[[154 115 107]
 [126 116 137]
 [107 143 121]]
|
[[107 154 115]
 [137 126 116]
 [121 107 143]]

[[110 120 131 121 140 137 129 115 121 115 117 143 137 121]
 [134 120 137 132 131 124 118 122 126 126 126 118 120 125]
 [130 128 111 128 112 133 130 129 105 130 127 130 133 138]
 [131 140 121 142 129 138 131 121 134 124 126 129 125 121]]
|
[[121 110 120 131 121 140 137 129 115 121 115 117 143 137]
 [125 134 120 137 132 131 124 118 122 126 126 126 118 120]
 [138 130 128 111 128 112 133 130 129 105 130 127 130 133]
 [121 131 140 121 142 129 138 131 121 134 124 126 129 125]]

[[128 123 132 127 128 123]
 [128 123 136 130 147 147]
 [133 137 123 135 134 134]
 [118 120 143 121 138 141]
 [126 125 127 131 146 137]
 [138 142 119 134 105 103]
 [134 135 123 136 135 135]
 [136 135 123 136 134 137]
 [137 134 122 137 134 135]
 [133 134 123 135 135 134]
 [128 121 137 130 150 151]
 [130 121 137 132 153 152]]
|
[[123 128 123 132 127 128]
 [147 128 123 136 130 147]
 [134 133 137 123 135 134]
 [141 118 120 143 121 138]
 [137 126 125 127 131 146]
 [103 138 142 119 134 105]
 [135 134 135 123 136 135]
 [137 136 135 123 136 134]
 [135 137 134 122 137 134]
 [134 133 134 123 135 135]
 [151 128 121 137 130 150]
 [152 130 121 137 132 153]]

[[123 119 145]
 [121 120 145]
 [101 125 127]
 [131 125 137]
 [115 131 111]
 [135 128 119]
 [122 116 145]
 [126 134 115]
 [128 128 128]
 [118 120 137]]
|
[[145 123 119]
 [145 121 120]
 [127 101 125]
 [137 131 125]
 [111 115 131]
 [119 135 128]
 [145 122 116]
 [115 126 134]
 [128 128 128]
 [137 118 120]]

[[130 133 111 145 137 147 127 115 126]
 [131 133 133 140 120 149 128 125 129]
 [121 131 114 123 143 121 126 123 125]
 [136 129 140 135 120 138 132 133 133]
 [139 126 139 145 120 146 135 127 133]
 [143 120 150 144 114 141 139 132 136]
 [133 130 135 140 119 146 130 126 130]
 [129 122 132 133 136 126 138 126 130]]
|
[[126 130 133 111 145 137 147 127 115]
 [129 131 133 133 140 120 149 128 125]
 [125 121 131 114 123 143 121 126 123]
 [133 136 129 140 135 120 138 132 133]
 [133 139 126 139 145 120 146 135 127]
 [136 143 120 150 144 114 141 139 132]
 [130 133 130 135 140 119 146 130 126]
 [130 129 122 132 133 136 126 138 126]]

[[113 129 136 123 127 136 134 127]
 [112 140 129 149 122 114 151 127]
 [128 140 139 124 123 133 145 128]
 [135 136 128 142 130 123 135 127]
 [152 123 132 129 127 135 123 128]
 [114 120 144 140 120 129 147 126]
 [130 129 141 124 140 113 139 129]
 [134 121 146 134 135 129 136 129]]
|
[[127 113 129 136 123 127 136 134]
 [127 112 140 129 149 122 114 151]
 [128 128 140 139 124 123 133 145]
 [127 135 136 128 142 130 123 135]
 [128 152 123 132 129 127 135 123]
 [126 114 120 144 140 120 129 147]
 [129 130 129 141 124 140 113 139]
 [129 134 121 146 134 135 129 136]]

[[128 137 124 137 134 133 117 117 143 142 126 140 129]
 [124 140 127 136 132 131 122 123 144 143 121 142 125]
 [119 135 131 134 130 130 109 120 145 147 126 134 124]
 [125 140 124 136 136 129 118 117 145 139 122 135 125]
 [127 141 125 139 131 131 118 118 145 137 124 137 126]
 [154 146 132 135 141 139 151 118 117 144 119 142 150]]
|
[[129 128 137 124 137 134 133 117 117 143 142 126 140]
 [125 124 140 127 136 132 131 122 123 144 143 121 142]
 [124 119 135 131 134 130 130 109 120 145 147 126 134]
 [125 125 140 124 136 136 129 118 117 145 139 122 135]
 [126 127 141 125 139 131 131 118 118 145 137 124 137]
 [150 154 146 132 135 141 139 151 118 117 144 119 142]]

[[127 118 121 124 135 137 124 142 126]
 [121 119 151 125 116 122 125 100 137]]
|
[[126 127 118 121 124 135 137 124 142]
 [137 121 119 151 125 116 122 125 100]]
---
[[117 143 127 123 146 125  99 130 118 142 115 131]
 [121 143 127 123 142 127  99 130 118 129 115 132]
 [135 143 127 123 102 125  99 130 118 125 115 136]
 [121 143 127 123 142 125  99 130 118 126 115 132]]
|
[[121 143 127 123 142 125  99 130 118 126 115 132]
 [117 143 127 123 146 125  99 130 118 142 115 131]
 [121 143 127 123 142 127  99 130 118 129 115 132]
 [135 143 127 123 102 125  99 130 118 125 115 136]]

[[113 120 149 132 125]
 [135 139 114 117 123]
 [109 125 151 132 121]
 [114 129 125 107 112]
 [133 135 118 137 135]
 [124 130 135 119 117]]
|
[[124 130 135 119 117]
 [113 120 149 132 125]
 [135 139 114 117 123]
 [109 125 151 132 121]
 [114 129 125 107 112]
 [133 135 118 137 135]]

[[137 143 100]
 [113 120 107]
 [118 114 113]
 [114 121 108]
 [128 129 101]
 [123 128  99]]
|
[[123 128  99]
 [137 143 100]
 [113 120 107]
 [118 114 113]
 [114 121 108]
 [128 129 101]]

[[125 123 117 127 140 113 132 118]
 [122 119 125 130 134 127 113 117]
 [133 130 136 124 137 102 128 122]
 [140 119 126 128 140 110 131 129]
 [123 114 138 125 134 127 114 125]
 [136 117 141 128 131 138 121 135]
 [137 119 117 132 119 122 127 122]
 [132 123 133 124 135 112 111 123]
 [131 118 142 132 144 110 129 124]
 [129 118 137 129 114 132 136 126]]
|
[[129 118 137 129 114 132 136 126]
 [125 123 117 127 140 113 132 118]
 [122 119 125 130 134 127 113 117]
 [133 130 136 124 137 102 128 122]
 [140 119 126 128 140 110 131 129]
 [123 114 138 125 134 127 114 125]
 [136 117 141 128 131 138 121 135]
 [137 119 117 132 119 122 127 122]
 [132 123 133 124 135 112 111 123]
 [131 118 142 132 144 110 129 124]]

[[143 120 134 123 124 124 125 125 137 140 139 118]
 [140 118 138 129 128 120 113 125 130 141 126 109]
 [150 116 134 125 120 123 124 124 140 142 144 115]
 [138 111 133 149 122 114 101 129 122 135 115 104]
 [129 125 140 124 138 122 111 125 125 139 116 111]]
|
[[129 125 140 124 138 122 111 125 125 139 116 111]
 [143 120 134 123 124 124 125 125 137 140 139 118]
 [140 118 138 129 128 120 113 125 130 141 126 109]
 [150 116 134 125 120 123 124 124 140 142 144 115]
 [138 111 133 149 122 114 101 129 122 135 115 104]]

[[128 134 133 131 112 133 126 128 133]
 [118 133 138 153 113 142 154 130 132]
 [142 132 134 131 141 135 125 132 117]]
|
[[142 132 134 131 141 135 125 132 117]
 [128 134 133 131 112 133 126 128 133]
 [118 133 138 153 113 142 154 130 132]]

[[139 127 127 128 129]
 [140 129 126 119 132]
 [119 136 121 115 134]
 [110 145 113 138 133]
 [121 118 138 141 116]
 [115 157 120 124 140]
 [113 131 129 119 143]
 [124 129 112 128 134]
 [130 119 137 121 129]
 [145 130 100 117 152]]
|
[[145 130 100 117 152]
 [139 127 127 128 129]
 [140 129 126 119 132]
 [119 136 121 115 134]
 [110 145 113 138 133]
 [121 118 138 141 116]
 [115 157 120 124 140]
 [113 131 129 119 143]
 [124 129 112 128 134]
 [130 119 137 121 129]]
---
[[101 121 148 122 131 108 152 140 149 139 118 122 138 104]
 [117 119 100 145 158 133 115 116 129 129 135 151 157 114]]
|
[[101 121 148 122 131 108 152 140 149 139 118 122 138 104]]

[[148 135 134 135 111 115]
 [124 135 133 114 118 125]
 [121 115 123 139 126 142]
 [149 153 137 114 142 138]]
|
[[148 135 134 135 111 115]
 [121 115 123 139 126 142]]

[[126 125 132 137 132 109 141 123 139]
 [134 124 130 135 117 148 133 139 131]
 [126 129 131 134 132 104 137 129 135]
 [123 131 152 133 119 129 132 123 123]
 [139 129 119 125 133 122 126 115 139]
 [131 127 126 108 141 119 117 133 131]
 [124 131 125 108 140 121 115 134 130]
 [125 129 130 134 132 105 136 129 135]
 [126 124 132 138 132 113 141 119 140]
 [127 131 150 130 113 125 131 129 122]]
|
[[126 125 132 137 132 109 141 123 139]
 [126 129 131 134 132 104 137 129 135]
 [139 129 119 125 133 122 126 115 139]
 [124 131 125 108 140 121 115 134 130]
 [126 124 132 138 132 113 141 119 140]]

[[122 124 136 121 108 130 136 132 131 150]
 [122 124 140 124 108 130 132 128 128 142]
 [119 135 123 132 121 125 116 141 125 134]]
|
[[122 124 136 121 108 130 136 132 131 150]
 [119 135 123 132 121 125 116 141 125 134]]

[[118 119 129 115 117 131 129]
 [132 124 119 125 121 132 119]
 [122 124 125 131 129 134 125]
 [122 118 124 115 128 136 124]
 [130 127 132 125 140 154 132]
 [136 135 124 130 123 120 124]
 [121 130 125 139 130 125 125]
 [138 130 131 135 124 126 131]]
|
[[118 119 129 115 117 131 129]
 [122 124 125 131 129 134 125]
 [130 127 132 125 140 154 132]
 [121 130 125 139 130 125 125]]

[[110 126]
 [109 117]
 [122 116]
 [136 154]
 [127 122]
 [111 141]
 [106 129]
 [121 129]]
|
[[110 126]
 [122 116]
 [127 122]
 [106 129]]

[[106 133 122 135 109 126]
 [138 110 122 104 130 139]
 [122 120 140 118 124 112]
 [109 125 123 143 123 113]]
|
[[106 133 122 135 109 126]
 [122 120 140 118 124 112]]

[[109 137 134 132 129 124 131 156 138]
 [119 121 128 139 119 123 139 120 134]]
|
[[109 137 134 132 129 124 131 156 138]]
---
[[123 128 122 130]
 [127 155 132 136]
 [126 130 131 124]
 [129 124 138 116]]
|
[[123 128]
 [127 155]]

[[126 149 110 117 150]
 [124 107 114 140 127]
 [126 109 123 117 118]
 [128 150 108 138 141]]
|
[[126 149]
 [124 107]]

[[151 141]
 [150 126]
 [127 132]]
|
[[151 141]
 [150 126]]

[[120 127]
 [123 129]
 [108 106]
 [138 134]
 [129 131]]
|
[[120 127]
 [123 129]]

[[110 145]
 [123 148]
 [105 123]
 [123 144]
 [128 116]]
|
[[110 145]
 [123 148]]

[[105 123 149 137 134]
 [133 127 126 129 121]
 [123 129 133 130 134]
 [119 129 134 130 136]]
|
[[105 123]
 [133 127]]
